Here is a tiny trained network, its code and every weight. The questions are about switching its units off for an input and a target symbol, where a switched-off unit gives its printed mean instead of its output.

import numpy as np


def w(rows, s, z=0):
    codes = np.array(rows[::2]) - 128.0
    scale = np.full(codes.shape[1], s)
    scale[-1] = z or s
    return codes * scale


def norm(h):
    return h / np.sqrt((h * h).mean(-1, keepdims=True) + 1e-5)


def f(y):
    return np.maximum(y, 0)


def softmax(a):
    e = np.exp(a - a.max(-1, keepdims=True))
    return e / e.sum(-1, keepdims=True)


def log_softmax(a):
    a = a - a.max(-1, keepdims=True)
    return a - np.log(np.exp(a).sum(-1, keepdims=True))


def net(x, mask):
    ids = ['Ψαδζθξ'.index(c) for c in x.split()]
    T = len(ids)
    res = E[ids] + P[:T]
    u = 0
    for l in range(2):
        r = norm(res)
        for j in range(2):
            rows = slice(3 * j, 3 * j + 3)
            q, k, v = (r @ M[l][rows].T for M in (Q, K, V))
            z = softmax(np.where(np.tri(T) > 0, q @ k.T / 3**0.5, -1e9)) @ v
            o = O[l][rows]
            res = res + np.where(mask[u + j], z, o[:, -1]) @ o[:, :-1]
        u += 2
        y = f(norm(res) @ A[l][:, :-1].T + A[l][:, -1])
        res = res + np.where(mask[u : u + 12], y, B[l][:, -1]) @ B[l][:, :-1]
        u += 12
    return log_softmax(norm(res)[-1] @ U[:, :-1].T + U[:, -1])


Q, K, V, O, A, B = {}, {}, {}, {}, {}, {}
E = w([
[143,132,122,81,196,137,237,230,182,48,69],'Ψ',
[245,55,62,74,124,149,160,45,117,177,131],'α',
[202,36,71,90,177,219,91,59,132,179,185],'δ',
[223,45,98,245,112,149,70,172,59,149,129],'ζ',
[64,130,99,201,144,79,83,177,233,17,157],'θ',
[105,161,159,4,200,156,100,100,50,121,50],'ξ',
],0.0037)
P = w([
[215,218,40,28,166,164,155,183,181,4,124],'0',
[186,108,139,104,148,187,173,155,158,4,155],'1',
[162,115,151,180,174,173,162,68,134,57,130],'2',
[105,103,140,183,141,160,143,67,135,113,114],'3',
[72,93,131,191,128,139,137,81,131,153,106],'4',
[30,63,139,186,97,133,120,108,113,198,105],'5',
],0.0024)
Q[0] = w([
[187,17,32,144,95,186,138,92,134,193,177],'L0H0',
[133,65,127,148,158,158,196,188,158,65,110],'L0H0',
[110,43,142,86,133,186,208,101,168,147,155],'L0H0',
[103,242,148,155,25,28,140,199,164,126,209],'L0H1',
[67,134,74,33,191,119,96,64,161,123,92],'L0H1',
[146,4,39,172,96,148,131,13,147,207,131],'L0H1',
],0.0042)
K[0] = w([
[82,100,151,211,62,103,53,95,140,137,104],'L0H0',
[141,84,90,180,131,112,209,208,184,88,175],'L0H0',
[50,123,141,168,125,68,142,115,179,147,104],'L0H0',
[154,152,84,161,144,78,144,133,244,65,211],'L0H1',
[2,160,244,74,180,82,81,67,126,134,98],'L0H1',
[83,73,155,177,114,130,8,94,75,219,126],'L0H1',
],0.0043)
V[0] = w([
[182,133,163,86,89,162,134,59,48,145,160],'L0H0',
[128,173,198,73,203,170,84,97,27,91,61],'L0H0',
[117,168,176,38,135,161,133,106,138,151,103],'L0H0',
[252,56,35,145,110,115,253,203,187,140,56],'L0H1',
[130,139,169,60,92,40,206,159,48,138,4],'L0H1',
[89,226,116,153,120,59,112,175,216,3,74],'L0H1',
],0.0024)
O[0] = w([
[76,46,89,107,140,123,196,164,124,180,134,123],'L0H0',
[81,47,171,181,75,72,106,164,180,167,136,254],'L0H0',
[112,149,75,203,128,61,103,200,191,183,221,149],'L0H0',
[5,108,21,131,112,80,62,170,134,138,77,157],'L0H1',
[137,131,45,215,154,207,97,105,122,60,227,121],'L0H1',
[74,48,139,176,140,206,174,81,20,229,129,101],'L0H1',
],0.0028,0.002)
A[0] = w([
[131,235,162,46,169,145,157,157,86,96,66,115],'L0N0',
[172,165,92,75,72,48,123,187,193,166,191,78],'L0N1',
[136,107,94,102,85,142,99,144,124,124,135,89],'L0N2',
[222,169,106,96,99,150,145,111,168,88,201,73],'L0N3',
[119,95,129,139,91,111,137,134,145,191,237,55],'L0N4',
[133,132,110,189,123,72,73,168,174,46,195,96],'L0N5',
[209,192,106,30,118,167,161,109,122,99,70,131],'L0N6',
[107,150,67,112,121,148,150,179,110,132,147,43],'L0N7',
[238,118,146,111,69,122,254,63,95,178,178,66],'L0N8',
[69,109,40,156,123,71,135,190,129,109,107,76],'L0N9',
[135,127,91,136,172,175,131,77,93,112,114,161],'L0N10',
[192,123,109,163,95,159,126,36,144,132,195,7],'L0N11',
],0.0038,0.0018)
B[0] = w([
[200,165,168,109,103,165,89,104,208,7,106,231],'L0N0',
[122,131,139,183,216,68,148,105,211,140,177,158],'L0N1',
[116,126,77,159,157,100,142,133,139,122,143,163],'L0N2',
[73,130,173,201,178,189,147,134,127,177,163,182],'L0N3',
[174,206,168,134,85,130,177,104,120,95,88,145],'L0N4',
[252,157,127,61,2,170,145,109,156,27,54,198],'L0N5',
[107,159,56,181,120,79,92,140,120,39,78,254],'L0N6',
[79,124,168,147,184,163,145,71,115,125,142,153],'L0N7',
[108,86,255,84,173,251,69,168,161,160,168,162],'L0N8',
[152,136,182,124,134,179,173,71,76,148,173,222],'L0N9',
[95,108,131,81,96,153,161,163,133,149,164,248],'L0N10',
[141,180,162,105,143,198,201,200,62,64,101,163],'L0N11',
],0.0042,0.0029)
Q[1] = w([
[91,168,130,247,134,140,117,172,46,106,92],'L1H0',
[129,208,143,217,84,155,154,107,38,179,123],'L1H0',
[164,26,113,114,86,175,75,156,96,47,74],'L1H0',
[109,162,222,179,132,145,253,118,154,132,133],'L1H1',
[184,142,108,105,162,163,116,160,203,49,135],'L1H1',
[139,127,77,151,134,108,132,213,192,72,112],'L1H1',
],0.0049)
K[1] = w([
[46,135,139,169,81,115,108,216,3,152,145],'L1H0',
[70,149,177,194,44,103,184,155,22,130,146],'L1H0',
[212,103,14,101,90,139,43,181,71,109,43],'L1H0',
[87,169,225,170,90,104,201,113,127,84,175],'L1H1',
[134,141,96,37,174,126,100,39,217,48,102],'L1H1',
[155,179,72,84,111,108,117,134,138,57,65],'L1H1',
],0.0048)
V[1] = w([
[84,117,109,179,136,117,5,80,131,141,68],'L1H0',
[75,135,152,195,161,148,209,54,213,15,119],'L1H0',
[223,211,98,80,95,104,149,227,155,67,117],'L1H0',
[43,254,144,154,125,137,185,171,146,146,192],'L1H1',
[37,163,128,72,226,145,139,175,117,106,109],'L1H1',
[113,227,87,60,208,112,88,166,190,70,167],'L1H1',
],0.0025)
O[1] = w([
[139,148,159,76,66,109,143,174,155,122,122,126],'L1H0',
[117,121,126,51,171,89,92,190,92,252,176,254],'L1H0',
[116,19,145,159,129,137,226,27,110,183,168,218],'L1H0',
[220,129,136,179,137,132,96,39,147,56,81,86],'L1H1',
[166,167,81,166,10,91,104,144,142,130,130,177],'L1H1',
[175,145,177,156,12,140,116,82,154,120,85,234],'L1H1',
],0.003,0.0041)
A[1] = w([
[181,205,97,141,64,135,120,116,92,7,94,11],'L1N0',
[56,112,141,166,198,93,139,147,29,231,185,56],'L1N1',
[86,215,95,149,190,81,100,183,116,116,134,70],'L1N2',
[108,98,225,143,133,202,134,136,46,187,170,129],'L1N3',
[128,248,133,166,197,45,51,217,64,100,139,5],'L1N4',
[196,194,126,130,72,129,120,133,105,2,83,20],'L1N5',
[86,99,109,180,159,110,145,126,104,173,167,38],'L1N6',
[135,150,117,96,79,107,82,159,110,122,88,92],'L1N7',
[101,156,60,180,160,104,157,84,79,205,209,57],'L1N8',
[154,159,106,153,142,50,152,133,156,147,143,88],'L1N9',
[133,127,74,167,114,92,144,148,77,82,124,70],'L1N10',
[121,121,103,128,135,148,174,110,51,109,131,154],'L1N11',
],0.0055,0.0032)
B[1] = w([
[190,121,182,105,77,119,112,130,122,2,100,240],'L1N0',
[189,158,48,169,94,35,155,140,129,92,101,167],'L1N1',
[90,106,194,97,103,162,111,184,87,184,133,139],'L1N2',
[73,129,167,111,180,210,132,78,125,160,180,253],'L1N3',
[101,191,162,129,91,93,51,248,101,184,118,136],'L1N4',
[201,163,164,114,90,110,136,127,95,23,106,254],'L1N5',
[138,145,58,163,134,87,152,116,117,103,114,139],'L1N6',
[109,106,109,118,150,137,173,127,113,102,129,149],'L1N7',
[125,180,64,175,93,112,220,104,45,103,144,143],'L1N8',
[150,118,179,168,163,134,88,108,144,134,154,145],'L1N9',
[114,153,167,122,138,148,145,79,144,125,138,145],'L1N10',
[143,142,156,124,133,101,83,131,147,151,112,166],'L1N11',
],0.0068,0.0055)
U = w([
[69,195,147,129,95,79,60,253,48,200,130,165],'Ψ',
[121,186,23,195,145,79,193,60,72,142,173,109],'α',
[174,105,127,169,179,49,30,128,253,179,141,6],'δ',
[70,43,20,25,110,130,145,169,143,149,64,71],'ζ',
[201,151,199,107,71,111,105,120,80,37,73,222],'θ',
[44,103,220,121,183,233,115,58,64,175,163,119],'ξ',
],0.0048,0.0014)

Each question gives the input, a string of symbols that net reads in full, and the target symbol t.
The units are the heads (3 rows each of Q, K, V and O) and the neurons (one row each of A and B). Each row of codes is followed by its name. A weight is (code - 128) times the scale printed after its matrix; where a second scale follows, it is the last column's (O, A, B and U).
mask holds one flag per unit, layer by layer, with each layer's heads first. A switched-off unit (its flag False) gives its mean, the last column of its rows in O or B, instead of its output. The means were averaged over made-up inputs and are rounded, as every weight is.
A unit's drop is (log p(t) with every unit on - log p(t) with that unit switched off) / (log p(t) with every unit on - log p(t) with every unit switched off).
most important unit: the unit with the biggest drop
k most important neurons: the k neurons with the biggest drops, biggest first
k most important neurons of layer l: the k neurons of layer l with the biggest drops, biggest first
which heads matter: for each layer, one digit per head in row order, 1 if its drop is at least 0.15 and else 0, layers parted by /
drop when u is switched off: that unit's drop, to one decimal
input Ψ Ψ ζ α, target ζ: which heads matter : 11 / 01
input ζ ξ ζ α δ α, target δ: which heads matter : 01 / 10
input ζ ζ δ Ψ ξ ζ, target α: most important neuron : [L0N0]
input θ ξ ξ θ θ θ, target Ψ: 4 most important neurons : [L0N0 L1N4 L0N10 L1N2]
input α Ψ Ψ α ζ Ψ, target α: which heads matter : 01 / 00
input δ ξ θ ζ ζ, target ξ: 3 most important neurons : [L0N6 L0N0 L0N5]
input ξ α ζ ξ ζ, target ξ: which heads matter : 11 / 11
input θ α Ψ δ ξ θ, target ξ: which heads matter : 01 / 00
input δ α α, target δ: which heads matter : 01 / 11
input ξ θ α ξ, target ξ: which heads matter : 10 / 00
input ξ ξ ζ θ ξ ξ, target Ψ: 2 most important neurons : [L0N0 L0N5]
input Ψ θ δ ζ α, target ζ: 3 most important neurons of layer 1 : [L1N5 L1N0 L1N3]
input θ Ψ θ, target ξ: 3 most important neurons of layer 0 : [L0N5 L0N6 L0N0]
input ξ ζ Ψ δ, target ζ: 3 most important neurons of layer 1 : [L1N5 L1N3 L1N0]
input Ψ Ψ ζ ξ ζ Ψ, target α: which heads matter : 01 / 01
input ξ ξ Ψ Ψ α α, target α: which heads matter : 11 / 00
input ξ ξ ξ, target α: most important neuron : [L0N0]
input ξ ξ ξ ξ ξ ξ, target Ψ: which heads matter : 10 / 10
input α ξ θ α, target ξ: 4 most important neurons : [L0N8 L0N3 L0N5 L0N0]
input θ θ ξ Ψ ζ ξ, target ξ: which heads matter : 11 / 00
input ξ α ξ α, target ξ: which heads matter : 00 / 00
input ξ δ δ ζ δ, target ζ: most important unit : L0H0
input ζ α δ δ, target δ: 2 most important neurons : [L0N1 L1N3]
input ξ θ θ α δ θ, target α: 3 most important neurons of layer 0 : [L0N0 L0N5 L0N9]
input θ ξ θ θ, target α: drop when L1N1 is switched off : 0.6
input ξ Ψ α ξ ξ, target α: drop when L0N0 is switched off : 0.9
input θ θ ξ δ, target ξ: drop when L0N6 is switched off : 0.0
input ξ δ Ψ δ, target δ: most important unit : L0H1
